Below is a small trained network, with its code and all its weights. Each question gives an input and a class and asks what happens when units are switched off, that is, made to give their printed mean instead of their output.

import numpy as np


def w(rows, s, z=0):
    codes = np.array(rows[::2]) - 128.0
    scale = np.full(codes.shape[1], s)
    scale[-1] = z or s
    return codes * scale


def norm(h):
    return h / np.sqrt((h * h).mean(-1, keepdims=True) + 1e-5)


def f(y):
    return np.maximum(y, 0)


def log_softmax(a):
    a = a - a.max(-1, keepdims=True)
    return a - np.log(np.exp(a).sum(-1, keepdims=True))


def net(x, mask):
    res = np.array(x, float).reshape(1, 3) / 4 @ E
    u = 0
    for l in range(2):
        y = f(norm(res) @ A[l][:, :-1].T + A[l][:, -1])
        res = res + np.where(mask[u : u + 10], y, B[l][:, -1]) @ B[l][:, :-1]
        u += 10
    return log_softmax(norm(res)[-1] @ U[:, :-1].T + U[:, -1])


A, B = {}, {}
E = w([
[104,136,119,208,207,59],'x0',
[117,143,244,82,151,109],'x1',
[183,252,143,163,90,181],'x2',
],0.0047)
A[0] = w([
[159,42,88,32,187,60,6],'0.n0',
[106,43,14,142,153,171,48],'0.n1',
[84,134,124,67,185,92,124],'0.n2',
[130,155,190,147,164,47,154],'0.n3',
[242,44,122,3,106,244,58],'0.n4',
[92,153,249,42,162,119,94],'0.n5',
[160,250,198,163,61,90,194],'0.n6',
[155,110,95,224,215,147,198],'0.n7',
[120,64,154,49,165,68,126],'0.n8',
[55,135,148,165,228,95,120],'0.n9',
],0.0061,0.002)
B[0] = w([
[56,140,130,8,74,55,214],'0.n0',
[106,147,177,235,69,115,206],'0.n1',
[99,146,117,136,128,144,184],'0.n2',
[173,69,158,182,171,172,203],'0.n3',
[177,84,108,62,214,178,237],'0.n4',
[139,31,177,254,83,169,239],'0.n5',
[46,157,123,127,140,60,253],'0.n6',
[223,105,109,5,103,222,225],'0.n7',
[59,202,112,162,79,91,231],'0.n8',
[139,150,94,99,218,131,219],'0.n9',
],0.0058,0.005)
A[1] = w([
[79,204,157,127,114,136,91],'1.n0',
[93,145,86,142,232,72,153],'1.n1',
[195,82,131,84,252,129,157],'1.n2',
[161,226,120,111,83,188,95],'1.n3',
[220,97,95,206,20,158,253],'1.n4',
[198,178,125,141,215,168,129],'1.n5',
[76,238,159,162,138,130,100],'1.n6',
[158,105,13,101,91,135,156],'1.n7',
[83,121,184,74,176,92,157],'1.n8',
[106,75,175,2,68,184,28],'1.n9',
],0.0057,0.0019)
B[1] = w([
[90,174,68,126,125,122,179],'1.n0',
[186,206,146,43,89,221,229],'1.n1',
[237,165,12,107,98,254,237],'1.n2',
[44,83,139,96,174,90,224],'1.n3',
[128,101,232,179,108,90,250],'1.n4',
[108,77,101,31,113,125,227],'1.n5',
[89,36,39,39,52,21,205],'1.n6',
[119,133,201,192,167,123,252],'1.n7',
[164,155,106,183,49,62,238],'1.n8',
[232,235,49,137,221,143,246],'1.n9',
],0.0054,0.0034)
U = w([
[248,152,101,71,187,198,74],'0',
[12,164,130,52,74,3,54],'1',
[136,71,227,254,115,138,254],'2',
],0.0088,0.00094)

Each question gives the input, the list of numbers given to net, and the class t.
The units are the neurons (one row each of A and B). Each row of codes is followed by its name. A weight is (code - 128) times the scale printed after its matrix; where a second scale follows, it is the last column's (A, B and U).
mask holds one flag per neuron, layer by layer. A switched-off neuron (its flag False) gives its mean, the last column of its row in B, instead of its output. The means were averaged over made-up inputs and are rounded, as every weight is.
A unit's drop is (log p(t) with every unit on - log p(t) with that unit switched off) / (log p(t) with every unit on - log p(t) with every unit switched off).
The circuit of an input: a set's keep is (log p(t) with only the set's units on - log p(t) with every unit switched off) / (log p(t) with every unit on - log p(t) with every unit switched off). Starting from the 12 units with the biggest drops (on a tie, the unit counted first), units are removed one at a time, each time the one whose removal leaves the highest keep (on an exact tie, the one counted first), for as long as the keep stays at least 0.8.
units of the circuit, in order: the units of the circuit, biggest drop first
unit that matters most: the unit with the biggest drop
top k neurons: the k neurons with the biggest drops, biggest first
k most important neurons of layer l: the k neurons of layer l with the biggest drops, biggest first
drop of u: that unit's drop, to one decimal
input [5,-6,-2], class 2: 3 most important neurons of layer 0 -> 0.n1, 0.n4, 0.n3
input [8,8,1], class 0: 2 most important neurons of layer 1 -> 1.n2, 1.n1
input [2,3,-2], class 2: top 2 neurons -> 0.n5, 0.n3
input [0,7,-4], class 2: unit that matters most -> 0.n5
input [8,6,-5], class 0: units of the circuit, in order -> 0.n9, 1.n2
input [3,8,1], class 2: top 2 neurons -> 0.n5, 0.n3
input [6,-6,-5], class 0: top 2 neurons -> 0.n9, 0.n5
input [-5,-5,6], class 1: 4 most important neurons of layer 0 -> 0.n7, 0.n5, 0.n6, 0.n3
input [-1,-8,8], class 1: 3 most important neurons of layer 0 -> 0.n5, 0.n6, 0.n3
input [-4,-5,-1], class 2: top 4 neurons -> 0.n1, 0.n7, 1.n4, 0.n9
input [4,-6,2], class 2: top 3 neurons -> 0.n4, 0.n1, 1.n4
input [5,5,8], class 1: top 3 neurons -> 0.n6, 1.n6, 0.n4
input [8,7,1], class 0: top 3 neurons -> 0.n9, 1.n2, 0.n1
input [-3,8,8], class 1: units of the circuit, in order -> 0.n6
input [2,8,6], class 2: top 4 neurons -> 0.n5, 0.n3, 0.n0, 0.n8
input [6,6,8], class 1: top 2 neurons -> 0.n6, 0.n4
input [7,3,-7], class 0: top 3 neurons -> 0.n9, 0.n6, 1.n2
input [6,2,8], class 1: top 3 neurons -> 0.n6, 0.n4, 1.n6
input [7,-5,8], class 1: top 2 neurons -> 0.n4, 0.n6
input [4,1,6], class 1: unit that matters most -> 0.n6
input [8,-3,-8], class 0: 3 most important neurons of layer 1 -> 1.n1, 1.n2, 1.n6
input [5,-1,7], class 1: 2 most important neurons of layer 0 -> 0.n4, 0.n6
input [3,-6,8], class 1: drop of 0.n5 -> 0.3
